Rows near named flat spaces through zero
j101-j418: [ 27  14   1 -20  -9 -27   7   6  -2 -13   0   5   1  23  -5  16  24 -15
 -15 -13 -13 -18   5  -2  18  -4  -6 -17   1   7 -31   5 -25]
j549-j378: [  8   6   0  19  -5  15 -12 -29  19  43   0  -6  38  -8   6  -6  30  -1
  29 -23  -5  17   8  -8  48 -29  19 -14   2  32 -35   8  -6]
j549-j378: [ 22  -3  39  20  -8  53  -3  12  12   9  28 -25  62 -13  16  18  52  10
  16 -12  20 -52   6 -35  31  22   5   7  -7  22 -59   1 -15]
j101-j418: [ -1 -17 -20   4 -21  37 -17 -50  35  36  22 -32  -4  11  -8 -25   8 -16
  22 -16 -23  78 -27  28   0 -30   3 -26   1  20  26  -1  33]
j549-j378: [-37  12 -25   4  -8  18   5  28  -2  -9  -5   7  15  -2 -26 -15 -48 -10
  10  14  22  15   4  11 -51 -30  29  13 -19 -11  32 -14  31]
j549-j378: [  3   2  13  10  11  20   4   2  -4   1  12  -7   7  -9  10   6   4  11
   2   2   9 -24   2 -11   2  18  -4  11   3 -10 -18  -1   3]
j631-j84: [ -2  -8  15  -3  -2  31   8  -9   9 -15  21 -23 -21   1   5  -2   0   4
 -20  21  -3   4 -13  13 -34  26 -27   8   4 -24  22   2  27]
j631-j84: [ 13  27  70 -28 -21 -32  46 -21  28 -22 -14 -30  -9   7  26  10  60 -35
 -58  14  -9 -14  11  30  61  25 -38 -35  14  15 -39  -2   1]
j647-j750: [ 19   9  14 -24   3 -27  29  16 -12 -23   9  -4 -18  18   4  17   9 -31
 -16 -18   5 -28 -10   8  36  21 -10 -20  -3   2 -42 -28 -11]
j549-j378: [-33  40  -3   2 -20  20  17  71  -3 -33 -30  45  60 -10 -35   8 -20  -1
 -18  42  32 -42  50  -8 -66 -38  25  47 -34 -14   9  18   5]
j647-j750: [ 14   6  39   2  22   9  21  37 -24 -30  -6  37   0 -22  16  32  23  25
 -34  29  12 -84  28 -25  -2  50 -38  52  -3 -31 -31  22 -25]
j101-j418: [ 19  17  -9 -22 -21 -41   4  13   4  -2 -22  27  19  21 -16  11  27 -30
  -5 -21 -13  -1  15   4  38 -35  12 -21 -12  32 -31   5 -34]
j549-j378: [ -7  27  -3  11  -1  15   4  18   1   5 -15  30  39 -11 -12   6   4   6
   0  12   9 -23  34 -11 -10 -27  12  26 -11  -4 -19  21  -4]
j101-j418: [ 20  -1  27  -7 -13   6  -3 -34  23  -5  15 -40  -9  12  16   2  38   8
 -25  10 -22   6  -7   4  -2  21 -28 -19  22  -2   1  19   3]
j631-j84: [-25  -9  -2  17  43 -26  10  13 -36   9 -16  21 -24 -31  18  -5 -47  10
  23  -7  29 -17  -4  -8  31  23  14  14   3 -10  -5 -34   1]
j647-j750: [  4  45  41 -27 -14  -5  45  -3  17 -43   2 -25 -14  19   4  10  20 -19
 -68  37  -7 -25  17  28 -24  18 -38  -7  12 -32 -13  12  24]
j631-j84: [  2 -66  11 -14 -16 -23 -13   6   2  10 -29  41 -26 -18   3  -1  30 -18
   8 -13 -12  37 -21  16  59  11 -20   1 -23  52  34 -10 -33]
j647-j750: [-11  10   0  19  -7  20 -21 -19  18  12 -11  -3  25 -12  -1 -11   6  33
  -4  28  -9  11  23 -10 -39 -18   1  17  11  -9  28  40   8]
j549-j378: [ 26   6 -24  18  41  66  17  -5 -19  35  31  62 -10 -15  -6  21  10  -3
  20 -20  -7 -23   8   0  28  -1 -27  57 -19 -31 -65  13   6]
j647-j750: [ -7 -20 -21  30   4 -36 -61  24 -19  17 -31  13  54 -18   2  -3 -13  55
  48 -12  15 -22  18 -66  -7 -16  55   4   6  31  19  16 -56]
j549-j378: [ 19  19   5  13  18  25   3  15 -13  -1   8  28  21  -9   2  22  17  23
  -6   8   2 -56  27 -27  -8  10 -12  39  -1 -25 -41  28 -17]
j101-j418: [-63 -19  52  11  -8   9   9  20  10 -30 -53  17  -9 -54  13 -18 -17  33
 -45  86  22   2  25  15 -57  30 -29  52  -4 -18  96  23  28]
j631-j84: [ 14 -21  39 -33 -40  -7  20  34  17 -26 -35  59   3  -6 -12  22  68 -33
 -46  21 -15  -8  18  24  32   3 -46  23 -36  34   6  23 -33]
j631-j84: [ 12 -25 -33  18  16  29 -27 -28  -2  39  16  18 -11  -7  -2  -6  -1  15
  34 -20 -18  30 -13  -6   7 -11  -2  14  -1   0   5  12  -1]
j647-j750: [ 29  21  10 -32   2   8  43   3  -1 -24  15  29 -38  21  -9  24  27 -35
 -47   6 -21 -18   4  33   9  13 -52  14  -9 -29 -37   9   6]
j631-j84: [  2  -9   5   9  10  23  10 -32  11  35  -1  22 -14 -19   8  -4  21 -12
   7  -8 -12  27  -1  21  49  -5 -21  12  -5   8 -17   4  12]
j631-j84: [ 19 -18  -5 -10 -14 -34 -20   1   1   4 -13   9   5  10  -1   5  24  -2
   8 -20 -14   6  -3 -11  29  -7   5 -19  -1  33  -1   5 -38]
j101-j418: [  3  -1 -33  -4  -1   4 -11   5  -7  -2  15  -3  -7  18 -17  -3 -24  -3
  12 -11  -5  14 -13   0 -31 -14  13  -5  -3  -9  13  -6   6]
j647-j750: [-19 -28 -34  28 -18 102 -28 -57  47  63  22   2  10 -17 -20 -34   6   0
  35   6 -25 101 -15  34 -30 -51  -5  23 -16   9  52  27  57]
j647-j750: [ 18  25 -52 -30  14 -75  -6  23 -36 -31 -38  80 -45  29 -30  18 -25  11
 -37  15 -37 -14  31  -1 -50 -26 -18  26   3 -40  23  46 -41]
j101-j418: [ 16 -17   3 -13 -24  19   0 -23  26  15   8   2  -5   9  -6  -1  40 -27
  -3 -12 -24  39 -13  25  28 -13 -20 -12 -11  26  -1   6   2]
j631-j84: [-42 -51  11  12  56 -54  10  45 -63 -12 -36  41 -58 -52  29  -3 -70  16
  23  -1  47 -28 -20 -10  40  64   6  28  -6  -5  31 -60 -14]
j101-j418: [ 43 -38   6   9  27  52 -10   9 -23   0  50   9 -17  -6  14  29  26  24
  11 -17  -4 -49 -23 -30   6  59 -37  35  -4 -21 -34   4 -21]
j549-j378: [   2   14  -52   10   19   19  -25   30  -31  -23   28    2    3   20
  -24    6  -57   41   10   10    5  -32    3  -35 -107   -3   19   29
    5  -57   23   17    3]
j631-j84: [ 14 -32 -24   2   0 -67 -37 -14  -9  39 -29  18   5   0   6  -7  11  -5
  49 -55 -11  32 -12 -18  85 -25  37 -40   2  65 -10 -16 -55]
j647-j750: [ 17  29  12 -20 -10 -44  13   4   1 -21  -3 -22   6  26   3  10  14 -15
 -20 -10  -3 -23   7  -3  17  -1   6 -35  12   6 -33  -6 -18]
j647-j750: [  1  51  25 -13 -19 -51   8 -11  16 -27 -15 -52  21  25   9  -2   9   4
 -35  17  -3 -18  22  -6 -15  -8  14 -45  32  -3 -10  12  -3]
j101-j418: [-19   3 -42  35   5  -4 -47 -12  -1  38  -9 -12  45  -8  -7 -23 -35  35
  56 -16   9  25   8 -34 -20 -45  62 -10  10  16  19   7  -5]
j549-j378: [  1  11  20   1   5   4  12  21  -8 -19  -5  11   7  -9   5  13   7  11
 -20  19  10 -41  17 -11 -12  19 -13  22  -1 -16 -11  10  -7]
j101-j418: [ 35 -21  18  16  30  32 -14   2 -21  -4  38 -11  -6  -8  25  25  22  42
   5  -5   1 -62  -9 -43  -2  62 -28  26  14 -26 -33  12 -23]
[ -6  13  69  -1   6  -4  36 -22  15 -12 -10 -28 -14 -21  38   2  32   0
 -43  30   6 -23  11  15  36  46 -38  -3  20  -9 -17   1  16]
j101-j418
[ 24  20 -29  -8  12  -6  -5  -6 -10   0 -15  66 -19   9 -18  16  12  17
 -27  18 -38  -9  32   0 -32 -22 -33  41   1 -36   0  60 -20]
j647-j750
[-19  21  14  39  43   7  -7 -26 -15   7  21 -65   3 -19  37 -13 -43  54
  16  11  27 -32  -1 -35 -26  38  20  -5  45 -41  -7 -10  27]
j101-j418
[ 11 -49 -21  26  -1  53 -47  -8   4  34  17  15  19 -17  -4  -2  17  31
  42 -13  -9  18 -13 -26  -9  -3   2  27 -12  17  21  20 -15]
j101-j418
[-13 -34 -18  23  35 -10 -19  10 -33  22  -4  18 -12 -27  12  -5 -37  22
  46 -22  21  -5 -16 -24  25  18  22  13  -2   6   6 -27 -14]
j647-j750
[ 15  -6  -8 -23  37 -29  40   8 -37 -10  16  21 -70  10   7  14 -24 -39
  -2 -33   3 -12 -30  25  55  34 -22  -7  -5 -17 -41 -50   1]
j647-j750
[ 42   7 -63  -7  32 -36 -29 -29 -28  13   4  46 -50  29 -12  12 -11  29
  -1 -16 -52   6   5 -14 -25 -15 -20  13  23 -39  -1  47 -33]
j549-j378
[-21 -27 -11 -14 -26  53  14  56  -1 -30  30  -8   6   9 -31  -2 -31 -39
  11  -2  31   9 -34  21 -44   3  13   8 -44   4  29 -48  32]
j549-j378
[  6  23  28  14 -29  57   4 -61  58  34  30 -71  43   6  12 -17  49 -14
   3  -4 -10  37  -2  16  22 -22   2 -37  15  22 -29   9  40]
j647-j750
[-20 -24 -17 -15 -22   9  13  -3  16  15  -2   7 -18   3 -19 -19 -12 -55
  17 -20   1  69 -30  49  28 -29   9 -20 -29  34  24 -39  28]
j549-j378
[ -8  22 -30  20  45   0  -3 -20 -25  12   4  14 -28  -7   4  -6 -47  34
   5  10  -4  -6  11  -9 -35   0  -1  25  22 -53   4  16  18]
j549-j378
[ 10 -29 -23   3  12  26  -8  17 -17  11   2  59 -14 -12 -14  11   2   3
  14  -7  -8  -2  -2  -2   1   0 -17  43 -24  -4   3  11 -15]
j647-j750
[ 18  -2  45  -2 -28  40  13   9  26  -3  24 -36  47   1   9  13  56 -21
  -1 -11  14 -26  -5  -5  38  15  -2 -16 -13  33 -48 -14  -3]
j647-j750
[-16  13  42 -18 -13 -31  24  17   6 -39 -35   7 -10  -8   8   4  11  -1
 -54  45   3 -20  23  14 -14  19 -26   9   4  -9  25  14  -1]
j101-j418
[ 20  31  -2   6   2 -44 -20 -11  -2   6 -16  -8  32  12   8   7  18  26
   1  -8 -11 -28  28 -36  10 -17  21 -20  25   7 -31  29 -38]
j647-j750
[-32 -13   6   2   1 -12   8  13  -5  -6 -13  -9  -9 -14   4 -15 -33 -10
   9   4  24  15 -12  12   4   6  16  -7  -6   9  27 -34  17]
j631-j84
[ -3  78 -13   3 -13 -29  11   7   9   5 -14 -16  68  22 -15  -1  -5 -14
   6 -13  13 -21  41 -14   5 -63  57 -33   7  10 -58   3  -4]
j631-j84

Rows near named flat spaces through zero (a row that begins with a name and a colon came from that space)
j56_j66: [ 33  -4 -13  -6  33  42   8   6  25  14  22 -16  -3  19  12 -39   3  -5
  -8  -1   8 -20   7  33  -5  11  13 -43 -12  -6  -9 -17 -19]
j509_j664: [-22 -16 -32   0  12  26  -4 -32  10 -29  37 -30  13  17 -28 -15  25  65
  -9   0 -34  11 -38 -26 -25  33 -11 -76 -69  -2  -5  -7  31]
j181_j272: [  5  -5 -19 -12  25  34 -22  44   9  70   9 -35 -15 -41 -17  17  68  -8
  35 -25  -9 -20 -27  18  19 -10  27 -49 -52   5 -30  -1  -1]
j358_j537: [ 14   7  27  -2 -21  20 -30 -55  19  42  18 -12 -56  -2 -10 -54  -3  46
  48   2 -20 -90  32  43 -61  23  10 -48  -1   6 -25 -46  52]
j358_j537: [ 13 -25 -23  11  17  19   4  22 -14  -1  12   4 -16  35  -3  -5  22  40
 -51  -8   1   8   1   9  -1  42 -15   0   8 -26 -23 -13 -30]
j509_j664: [-17 -14  23 -12 -42 -18  -8 -14  -9   0 -22   3 -12 -15  29  20  63  -7
  23  21 -29   6  53  16  -1 -14  11  30  32   7  25 -10  17]
j56_j66: [ -4  18  17  -4  -1  -7 -18 -28  26  27  31 -20   6 -22 -23 -34   6  -9
  28  -7  -9 -32  -8  -2  13 -15  -5 -61 -55  17   5 -13  33]
j181_j272: [-19 -21   1   4  10 -38  -9  13  -8   4  32  -2   9   8  -5 -15  75   1
 -55 -15 -32  42  28 -20  59  10 -33 -20 -31  -7  29 -10 -10]
j509_j664: [-43  -4 -26   1  51 -28 -11  25 -22  -7  -3   2  -9 -29 -16   8 -26   9
   9 -40 -56  51 -32 -66 -22   6   9 -15 -28  22  23  45  19]
j358_j537: [-13  22  19   9 -53 -34  24 -40 -12 -70 -19  11  43  39  -2  31 -14   6
 -39  28  44  37  18 -13  21 -11 -25  71  34 -17  24  -7  14]
j56_j66: [ 28 -34  -4  -1 -11  31  -5  40 -19  40 -27  16 -50   3  32  21  45  11
   1   8   0 -27  33  53 -17  20  17  41  63 -18 -36 -15 -41]
j358_j537: [-18  13  20 -18  -9 -12  -8 -27  14   1  -7 -18   3 -26  15  -8  22 -24
  48   5 -29   0  31   3 -11 -30  27 -15  -9  24  37  -1  43]
j358_j537: [ 22   4   0  13  24   2  -8  16 -15  28   6   7 -46  32 -11 -27  -9  33
 -38 -30  11 -19  31  22 -13  37  -4  17  30 -21 -23 -26  -6]
j181_j272: [ -4 -39  -8  -4 -16  15  -5 -12   7  -3  25  -7   1   8  11 -12  69  26
 -13  22 -34  -3   9  11   7  20 -17 -42 -23  -6  -1 -18 -10]
j56_j66: [  9  10 -30  -4   1  48  32 -15  25 -53   1 -19  60  14  -4  22 -43  -5
   9  28  41  12 -69 -10  -7 -14   7 -22 -33  -2 -11  19  -9]
j181_j272: [-26 -21  23   4 -50 -28 -15 -33  -5  -7 -11  40  -7 -46   9   5 -48  -3
  54  34 -39 -33 -27 -29 -33 -10 -23  -3  11  28  -2  27   4]
j509_j664: [  0   0  -7   4  -4  17  -3 -27  12  -8  17  -4   3   2 -18 -16 -31  28
  14   8  -2 -27 -35  -8 -26  13 -10 -40 -28   3 -19  -2  13]
j509_j664: [  9  30  10  -5  16  -6  -3   9  12  24   8 -22  10  -3 -15  -8  15 -27
  -2 -21  25   0  11  10  34 -21  11  -7 -21   0   8 -11  14]
j358_j537: [-12 -13 -11   5  12 -14  -4  24 -21   3   0   3 -10   7  -6  12  32  16
 -30 -17 -14  29   8 -13  13  16  -8  14   2  -9   2   2  -8]
j509_j664: [ 17  -2 -27  -3   1  53  14   9   2 -10 -16 -13   3  14   0  28  -9  22
  11  11  29 -10 -33  20 -29   9  22   6   7 -13 -34   1  -9]
j181_j272: [  8 -10   3  10 -16  -2 -10  16   8  32  21  11  13 -25 -19   4   2 -16
   0   7  15 -30 -46  -5  41  -8 -33 -27 -34   0 -32   5 -33]
j56_j66: [ 21   1 -23   7  15  31  15   6  11 -13  24 -16  25  35 -17  -5   6  17
 -42   0  36   5 -29   8  22  17 -14 -23 -29 -22 -22 -13 -21]
j509_j664: [-21   3 -12   3  13 -12   1 -17  -4 -29  18 -14  14  20 -19  -8  12  31
 -28 -12 -16  33  -3 -28   1  16 -11 -20 -31  -4  18  -3  25]
j509_j664: [-16   7  14  -9   4 -25 -12  10  -4  21  -7  -7  -6 -25   5   5  36 -25
  17 -14 -21  14  28  -4  18 -21  14   6  -3  13  26   3  18]
j56_j66: [-21   1 -11   9 -10 -17   6   6 -13 -25  -4   7  28  -6 -21  34 -17   4
 -13   1  10  28 -46 -39  18  -5 -21  13 -18  -1  -3  24  -6]
j181_j272: [ -1  -9 -23  -7  38   9  -6  44  -3  28  20 -34   2   8 -10   7  97   2
 -38 -32  -9  38  15   7  49   7   9 -24 -40 -15   5 -14  -8]
j358_j537: [-35 -29 -14   4 -28 -11 -12   6 -10  -3   7   6  20 -38 -19  40  30  13
  15  13 -29  12 -61 -42  18  -4 -27 -25 -46  10 -13  26  -8]
j358_j537: [ -1   7 -24 -23  78  21 -12  64   8  58  -8 -30 -19 -52   9   1  24 -50
  48 -48 -34  18  -7  -1  -1 -27  62 -37 -32  26  13  30   2]
j56_j66: [ 14 -16 -30 -12  40  38  33  24   7 -41 -26  13  16   4  50   4 -59 -35
  14  18  -6  32 -16  -2 -38  -7  34  11  34  10  16  41 -41]
j56_j66: [  8  -8   0 -15  44   2   0  27  17  24   4   4  -4 -32  33 -30 -11 -60
  27  -8 -31   5  13   2   4 -22  24 -29  -4  25  27  23 -22]
j56_j66: [ 10  32  12 -14   3  13  10 -41  36 -16  17 -33  30  13   1 -31  -1 -20
  15   8  18  -7  18  17   4 -23  18 -35 -28   7  27 -20  36]
j181_j272: [-17  -5   1  11   3 -30 -23  33 -37  36 -12  12 -41 -12 -22  23  26  26
 -15 -34 -15   7   9 -13   5  18  -7  34  15  -8 -16   0   4]
j358_j537: [  7 -20   2   1 -23  20  -3 -37   7 -11  17  -5 -15  29   5 -24  28  48
  -9  21 -15 -26  22  24 -27  31 -11 -24   3 -12 -11 -33  11]
j181_j272: [-18  37  12  -8  33 -36  -4  13  -2   9 -17  -5   4 -33  -4   2 -37 -49
  29 -33  -7  27   7 -29   6 -37  28  16  -3  26  37  28  29]
j509_j664: [  3 -26  -7   1   3   3  -1   1   7  -1  32  -6   8  19   5 -22  58  11
 -39   6 -17  11  16   7  30  18 -23 -35 -24 -11   6 -19 -19]
j181_j272: [ 29  -3  28  -1 -28  18  -6 -58  52  14  50   1  13  -2   3 -72 -24 -12
  24  38   4 -80  -6  30   1  -3 -29 -84 -38  11 -12 -30  -3]
j358_j537: [ -8 -15  -8 -15  58  -5 -21  45  -2  53   5 -11 -36 -37  16 -21  44 -27
  21 -39 -60  14  28  -1   1  -4  32 -34 -15  20  22  13  -1]
j56_j66: [ 15 -23 -20   5   3  27   1  35  -6  20   1   6  -6  -3  -1  19  15   8
 -10   3  11 -11 -31  11   9  13  -7  -3  -2 -13 -38   4 -41]
j509_j664: [  8  30  42   6 -17 -45  -4 -16   6  12   3  16   3  -1  -2 -24 -26 -38
  -8  -4  25 -16  36   6  33 -23 -17  26  19   4  19 -12   6]
j181_j272: [ -8 -12 -13 -10  14   4  16  -8   7 -39  11 -17  25  28  21  -9  47   0
 -31   8 -19  49  31  -2  13   4   5 -12  -9  -5  39  -7   1]
[ 40  50  -5  15   5  35  22 -25  22 -20  11 -11  26  45 -39 -15 -98  16
 -19  -1  93 -39 -49  14 -10   7  -9  -1 -10 -21 -43 -17   4]
j509_j664
[-18  -3   1   4 -18  -3  -5 -40   1 -24   6   3  -1  -1 -12  -8 -27  34
  18  12 -20 -12 -19 -20 -36  12 -10 -20 -13   8  -1   2  29]
j509_j664
[-31  18  -1   8 -13 -25 -17   2 -33   5 -17 -15 -17   3 -40  42  35  47
 -10 -30   2  21   3 -19  -1  10   2  38  -3 -11  -8  -9  46]
j358_j537
[ 17  15  28   8 -16  -8 -12 -30  17  24  18  13 -14  -6 -11 -41 -49  -3
  18   5  13 -60   0  13 -10   0 -17 -22  -1   7 -17 -16   8]
j181_j272
[-20   7  -4 -17  12  -7  -5  30 -16  15 -34 -19  -9 -27  12  42  52 -22
  27 -19 -18  38  25   0   3 -25  43  33  12  10  24  14  21]
j509_j664
[  1  38 -24   5  23  13   6  43 -15  11 -27 -16  13 -11 -40  57 -36  -5
   6 -33  56  17 -61 -18  10 -17  22  36 -13  -7 -31  25   4]
j358_j537
[ 15   1 -48 -13  36  69   5  65  -9  33 -28 -43 -10  -5  -8  61  57  12
  16 -25  26  15 -31  29  -6   0  56   9 -10 -17 -41   5  -9]
j181_j272
[-35  -7  15   6  -9 -52 -27  16 -27  29 -10  23 -27 -46 -14  16   2  -3
  20 -21 -40   4  -3 -37   5  -6 -12  16   1  18   6  22  12]
j181_j272
[ 31  10  12   3  -5  16   9 -10  28   8   7  19  13 -13   8 -26 -80 -40
  27  21  32 -50 -32  13  -5 -18  -7 -18   3  11 -19  10 -28]
j358_j537
[ 39  14  -9  17  12  23  18  18   0  -1  -1  16   3  32 -12  -4 -71   2
 -33  -3  64 -22 -30  15   1  15 -13  25  23 -22 -41  -2 -40]
j358_j537
[ 38   2  -2 -22 -43  79   9   1  21  25 -29 -42   2   5  24  45  87  -3
  42  36  50 -42  20  89  -4 -21  50  15  20 -19 -37 -39   1]
j509_j664
[-17  12  23   1 -14 -24 -29 -21  -8  33   0  -5 -38 -20 -19 -11  14  23
  29 -18 -25 -30  25   1 -20   3   5  -5  -2  10  -1 -17  48]
j358_j537
[ -8  -9  -8  -1  18 -13   2  36 -21   2 -24  17 -11 -14  15  22  -8 -18
  -1 -12 -14  29   4 -14  -3  -4  12  36  29   5   9  26 -19]
j509_j664
[ 37 -15 -13  12   2  54 -10  -8  12  32  25   1 -37  20 -18 -34 -26  55
   0   4  15 -76 -30  36 -41  46 -12 -46  -8 -17 -67 -28 -15]
j358_j537
[ 13  -9  13  -7 -51  22 -13  22  -1  52 -20  -9  -8 -31   4  50  77 -16
  34  20  26 -39   0  46  30 -24  10  21   8  -7 -37 -16 -14]
j56_j66
[  6  -2   2   0  46 -25  -4  46 -10  30  -1  15 -21 -11  14 -20  -6 -39
 -17 -32 -17  20  28  -5  21  -4   7  13  18   6  19  14 -26]
j358_j537
[-21 -21  -6   1   6 -21 -11  26 -10  15   5  12   2 -33  -2  13  18 -15
   4  -7 -32  17 -22 -30  22  -6 -13 -13 -21  12   5  25 -17]
j358_j537
